Look-ups in named tables: a row name and a column name give one cell, copied from the table.

nenuge:
         fis  nad
romefa    25  151
feli      21  124
tusa      21  233
mitaruf   29  205
fofuz     21  205
fasakem   22  124
duf       29  233
laki      21   70
baver     29  233
nodev     30   43
givozot   19  138
gekifus   23  138

nad of tusa = 233
nad of duf = 233
fis of fofuz = 21
nad of baver = 233
fis of nodev = 30
fis of romefa = 25
fis of fasakem = 22
fis of laki = 21
fis of givozot = 19
fis of gekifus = 23
nad of nodev = 43
fis of feli = 21

Table gikofel
        nim  miv  sofi  fuf
ren     121  142   111  135
sedu    191   96   100  138
dimavi  130  164   169  195
let     142  140   114   86
pes     193  147   102  134
lizuri  157  143    89  175
bog     152  201   109  193
giso    194  164   212  171
rika    162  111   127  127
benor   101  152   178  168
lol     227  114   203  184
sapo    129  135    31  232
pipen   114  163   162  135

What is the sofi of benor in gikofel?
178
What is the miv of rika in gikofel?
111
What is the miv of pipen in gikofel?
163
What is the miv of dimavi in gikofel?
164
What is the fuf of let in gikofel?
86
What is the fuf of pipen in gikofel?
135
What is the nim of dimavi in gikofel?
130
What is the fuf of giso in gikofel?
171
What is the fuf of lizuri in gikofel?
175
What is the sofi of ren in gikofel?
111
What is the miv of sedu in gikofel?
96
What is the fuf of benor in gikofel?
168
What is the sofi of dimavi in gikofel?
169

deda =
|  | lizinu | devaba | lig | zupovu | toz | nilurol | lekanub | meba | bes |
|---|---|---|---|---|---|---|---|---|---|
| zulas | 133 | 81 | 130 | 46 | 90 | 151 | 122 | 140 | 227 |
| tipin | 133 | 24 | 128 | 27 | 82 | 175 | 114 | 148 | 247 |
| div | 133 | 119 | 131 | 108 | 113 | 138 | 130 | 136 | 172 |
| guri | 133 | 154 | 137 | 174 | 155 | 128 | 136 | 130 | 90 |
| reneve | 133 | 162 | 136 | 178 | 156 | 124 | 138 | 163 | 85 |
| zibufiz | 134 | 143 | 135 | 57 | 149 | 131 | 208 | 132 | 101 |
| zir | 135 | 131 | 134 | 147 | 140 | 136 | 133 | 135 | 125 |
| koteku | 133 | 104 | 130 | 68 | 100 | 142 | 126 | 138 | 208 |
| dok | 135 | 114 | 131 | 86 | 109 | 140 | 128 | 138 | 191 |
| nafikol | 134 | 148 | 135 | 169 | 153 | 131 | 136 | 132 | 95 |
| gekar | 136 | 173 | 137 | 185 | 161 | 141 | 140 | 126 | 76 |
| kul | 134 | 119 | 135 | 109 | 113 | 139 | 129 | 136 | 174 |
| ril | 134 | 122 | 135 | 108 | 115 | 139 | 130 | 137 | 173 |

div, nilurol: 138
tipin, lizinu: 133
tipin, devaba: 24
reneve, toz: 156
div, toz: 113
dok, lizinu: 135
kul, lig: 135

zis
fields: lev, rodole, teveme, fato
lavul: [-0.055, -0.027, 0.080, 0.120]
rom: [-0.127, -0.022, 0.108, 0.173]
kos: [0.086, -0.654, -0.075, 0.084]
peg: [-0.253, -0.085, 0.066, 0.208]
pubur: [-0.126, -0.097, 0.053, 0.212]
detafa: [-0.176, 0.029, 0.067, 0.155]
gugovik: [-0.189, -0.137, 0.123, 0.193]
per: [-0.157, -0.001, 0.098, 0.151]
zodades: [-0.137, -0.017, 0.045, 0.137]
pefinon: [0.302, 0.543, 0.506, 0.135]
bokuvu: [0.239, 0.176, 0.501, 0.572]
kigipo: [-0.150, -0.097, 0.130, 0.096]
pef: [-0.049, 0.297, 0.837, 0.021]
zibodas: [-0.235, -0.075, 0.147, 0.106]

rodole of pefinon = 0.543
fato of rom = 0.173
lev of pubur = -0.126
teveme of lavul = 0.080
rodole of peg = -0.085
rodole of kigipo = -0.097
lev of zodades = -0.137
rodole of pubur = -0.097
teveme of zibodas = 0.147
teveme of kos = -0.075
rodole of bokuvu = 0.176
fato of peg = 0.208
lev of detafa = -0.176
fato of per = 0.151
fato of zodades = 0.137

sepav
cols = rufalig, lukofek
lasam: [0.145, 0.504]
biv: [0.210, 0.470]
zono: [0.277, 0.436]
mapilub: [0.387, 0.379]
mosa: [0.455, 0.343]
kuvos: [-0.517, 0.848]
kigatur: [0.817, 0.155]
topu: [0.608, 0.264]

lukofek of kigatur = 0.155
lukofek of zono = 0.436
rufalig of biv = 0.210
rufalig of mapilub = 0.387
lukofek of biv = 0.470
rufalig of zono = 0.277
rufalig of kigatur = 0.817
rufalig of topu = 0.608
lukofek of kuvos = 0.848
lukofek of lasam = 0.504
rufalig of mosa = 0.455
rufalig of kuvos = -0.517
lukofek of mosa = 0.343
rufalig of lasam = 0.145
lukofek of mapilub = 0.379
lukofek of topu = 0.264

bev =
cols = vetuk, lol, biret, tobup, sero, bolek
kofe: [315, 302, 567, 769, 560, 499]
tedod: [685, 754, 512, 599, 536, 543]
fusuga: [285, 219, 390, 185, 379, 339]
filez: [311, 350, 484, 539, 534, 605]
mupabom: [586, 506, 290, 345, 301, 277]

vetuk of tedod = 685
biret of tedod = 512
vetuk of fusuga = 285
sero of filez = 534
lol of kofe = 302
tobup of filez = 539
sero of mupabom = 301
bolek of mupabom = 277
tobup of tedod = 599
sero of tedod = 536
biret of fusuga = 390
bolek of fusuga = 339
biret of kofe = 567
lol of tedod = 754
tobup of kofe = 769
bolek of kofe = 499
biret of mupabom = 290
Which row has the largest vetuk? tedod

